Here is a tiny trained network, its code and every weight. The questions are about switching its units off for an input and a class, where a switched-off unit gives its printed mean instead of its output.

import numpy as np


def w(rows, s, z=0):
    codes = np.array(rows[::2]) - 128.0
    scale = np.full(codes.shape[1], s)
    scale[-1] = z or s
    return codes * scale


def norm(h):
    return h / np.sqrt((h * h).mean(-1, keepdims=True) + 1e-5)


def f(y):
    return np.maximum(y, 0)


def log_softmax(a):
    a = a - a.max(-1, keepdims=True)
    return a - np.log(np.exp(a).sum(-1, keepdims=True))


def net(x, mask):
    res = np.array(x, float).reshape(1, 4) / 4 @ E
    u = 0
    for l in range(4):
        y = f(norm(res) @ A[l][:, :-1].T + A[l][:, -1])
        res = res + np.where(mask[u : u + 6], y, B[l][:, -1]) @ B[l][:, :-1]
        u += 6
    return log_softmax(norm(res)[-1] @ U[:, :-1].T + U[:, -1])


A, B = {}, {}
E = w([
[67,153,68,161,157,156,161,46],'x0',
[255,61,102,105,249,175,126,104],'x1',
[150,29,126,174,52,79,126,74],'x2',
[93,71,130,129,182,98,238,190],'x3',
],0.0088)
A[0] = w([
[136,191,185,13,143,131,167,148,76],'0.n0',
[84,166,2,217,188,100,147,56,1],'0.n1',
[139,29,83,166,83,58,94,127,46],'0.n2',
[168,176,109,19,48,133,96,48,54],'0.n3',
[154,71,70,55,153,198,133,130,192],'0.n4',
[108,48,171,214,118,112,88,74,62],'0.n5',
],0.0063,0.0091)
B[0] = w([
[107,133,187,212,200,107,97,126,152],'0.n0',
[67,118,84,168,87,255,227,16,148],'0.n1',
[79,62,218,209,131,97,112,72,152],'0.n2',
[59,129,148,131,91,151,70,66,149],'0.n3',
[74,144,167,134,96,73,105,95,254],'0.n4',
[124,97,154,155,136,133,104,106,147],'0.n5',
],0.0093,0.0063)
A[1] = w([
[91,78,130,143,166,132,253,173,2],'1.n0',
[231,53,111,88,253,159,107,56,136],'1.n1',
[65,157,182,171,168,121,102,37,194],'1.n2',
[2,177,126,134,56,56,115,161,75],'1.n3',
[113,254,114,24,185,207,150,189,37],'1.n4',
[130,70,243,83,100,152,118,154,145],'1.n5',
],0.0082,0.0053)
B[1] = w([
[102,97,55,70,129,95,38,81,175],'1.n0',
[98,203,165,110,9,79,181,138,218],'1.n1',
[150,87,167,82,179,170,150,138,254],'1.n2',
[190,158,137,100,103,94,182,101,213],'1.n3',
[126,97,162,245,183,83,74,116,168],'1.n4',
[137,150,55,140,173,199,189,156,192],'1.n5',
],0.013,0.0093)
A[2] = w([
[161,40,122,198,67,113,140,91,114],'2.n0',
[95,92,88,113,134,83,139,184,84],'2.n1',
[228,149,18,170,153,110,94,63,90],'2.n2',
[163,165,133,93,95,183,33,91,103],'2.n3',
[151,128,46,174,107,113,132,128,3],'2.n4',
[192,122,102,149,92,152,97,252,93],'2.n5',
],0.014)
B[2] = w([
[106,181,142,158,185,141,81,166,254],'2.n0',
[101,126,83,102,122,116,58,81,178],'2.n1',
[128,95,181,75,154,154,171,221,134],'2.n2',
[91,93,47,123,154,68,135,153,228],'2.n3',
[83,193,142,66,107,114,180,101,128],'2.n4',
[69,120,98,143,120,248,151,5,179],'2.n5',
],0.016,0.0053)
A[3] = w([
[137,102,140,150,53,169,95,142,8],'3.n0',
[134,75,180,173,142,103,103,118,101],'3.n1',
[252,18,107,135,103,138,57,144,15],'3.n2',
[217,78,120,96,148,150,133,113,82],'3.n3',
[121,84,93,72,133,96,90,130,79],'3.n4',
[99,121,116,124,135,196,147,109,101],'3.n5',
],0.018,0.015)
B[3] = w([
[96,208,98,91,192,92,216,181,128],'3.n0',
[196,158,115,127,162,160,84,214,200],'3.n1',
[137,33,222,191,159,103,170,248,128],'3.n2',
[187,126,135,63,156,174,123,234,134],'3.n3',
[144,82,38,81,119,115,101,191,253],'3.n4',
[159,64,112,143,103,160,168,129,252],'3.n5',
],0.015,0.0048)
U = w([
[72,175,210,229,252,113,40,177,152],'0',
[52,102,26,70,161,59,80,145,164],'1',
[139,208,216,76,34,57,205,119,145],'2',
[61,120,95,173,142,251,192,37,163],'3',
[201,80,156,86,166,139,152,197,157],'4',
[194,33,191,152,60,118,49,92,2],'5',
[157,30,200,154,62,121,56,111,2],'6',
[205,45,180,162,73,109,68,88,2],'7',
],0.022,0.019)

Each question gives the input, the list of numbers given to net, and the class t.
The units are the neurons (one row each of A and B). Each row of codes is followed by its name. A weight is (code - 128) times the scale printed after its matrix; where a second scale follows, it is the last column's (A, B and U).
mask holds one flag per neuron, layer by layer. A switched-off neuron (its flag False) gives its mean, the last column of its row in B, instead of its output. The means were averaged over made-up inputs and are rounded, as every weight is.
A unit's drop is (log p(t) with every unit on - log p(t) with that unit switched off) / (log p(t) with every unit on - log p(t) with every unit switched off).
The circuit of an input: a set's keep is (log p(t) with only the set's units on - log p(t) with every unit switched off) / (log p(t) with every unit on - log p(t) with every unit switched off). Starting from the 12 units with the biggest drops (on a tie, the unit counted first), units are removed one at a time, each time the one whose removal leaves the highest keep (on an exact tie, the one counted first), for as long as the keep stays at least 0.8.
circuit, biggest first: the units of the circuit, biggest drop first
k most important neurons: the k neurons with the biggest drops, biggest first
top k neurons in layer l: the k neurons of layer l with the biggest drops, biggest first
input [6,-6,-2,-8], class 1: circuit, biggest first => [2.n3]
input [-8,6,3,2], class 3: 3 most important neurons => [1.n5; 2.n5; 1.n3]
input [-5,8,7,-6], class 2: 2 most important neurons => [1.n1; 1.n4]
input [-5,7,7,-5], class 0: 4 most important neurons => [2.n0; 1.n3; 0.n2; 0.n4]
input [-4,-8,3,-8], class 1: 2 most important neurons => [2.n3; 1.n1]
input [-4,6,6,5], class 0: 3 most important neurons => [2.n0; 1.n3; 0.n2]
input [-5,-3,2,-4], class 3: circuit, biggest first => [1.n5; 0.n4; 2.n5]
input [-2,-1,-8,8], class 0: 3 most important neurons => [1.n4; 0.n0; 2.n3]
input [2,-5,6,5], class 0: 2 most important neurons => [2.n0; 1.n1]
input [-7,-5,-1,-7], class 1: 2 most important neurons => [2.n3; 0.n3]
input [-8,-2,7,6], class 3: 2 most important neurons => [1.n5; 2.n5]
input [4,-6,-7,-7], class 0: top 2 neurons in layer 1 => [1.n4; 1.n0]
input [7,7,-6,-5], class 2: 2 most important neurons => [1.n1; 2.n0]
input [4,-4,3,-3], class 2: most important neuron => [1.n3]
input [-7,4,0,6], class 3: top 2 neurons in layer 2 => [2.n5; 2.n3]
input [3,-1,-1,-2], class 4: top 2 neurons in layer 2 => [2.n0; 2.n5]
input [5,5,3,3], class 2: top 2 neurons in layer 1 => [1.n1; 1.n5]
input [0,8,-8,-8], class 0: top 4 neurons in layer 1 => [1.n4; 1.n0; 1.n3; 1.n1]
input [0,-5,-3,-4], class 2: top 2 neurons in layer 1 => [1.n3; 1.n0]
input [-6,-5,-4,-7], class 1: top neuron in layer 0 => [0.n3]
input [-7,-4,6,1], class 3: top 2 neurons in layer 1 => [1.n5; 1.n4]
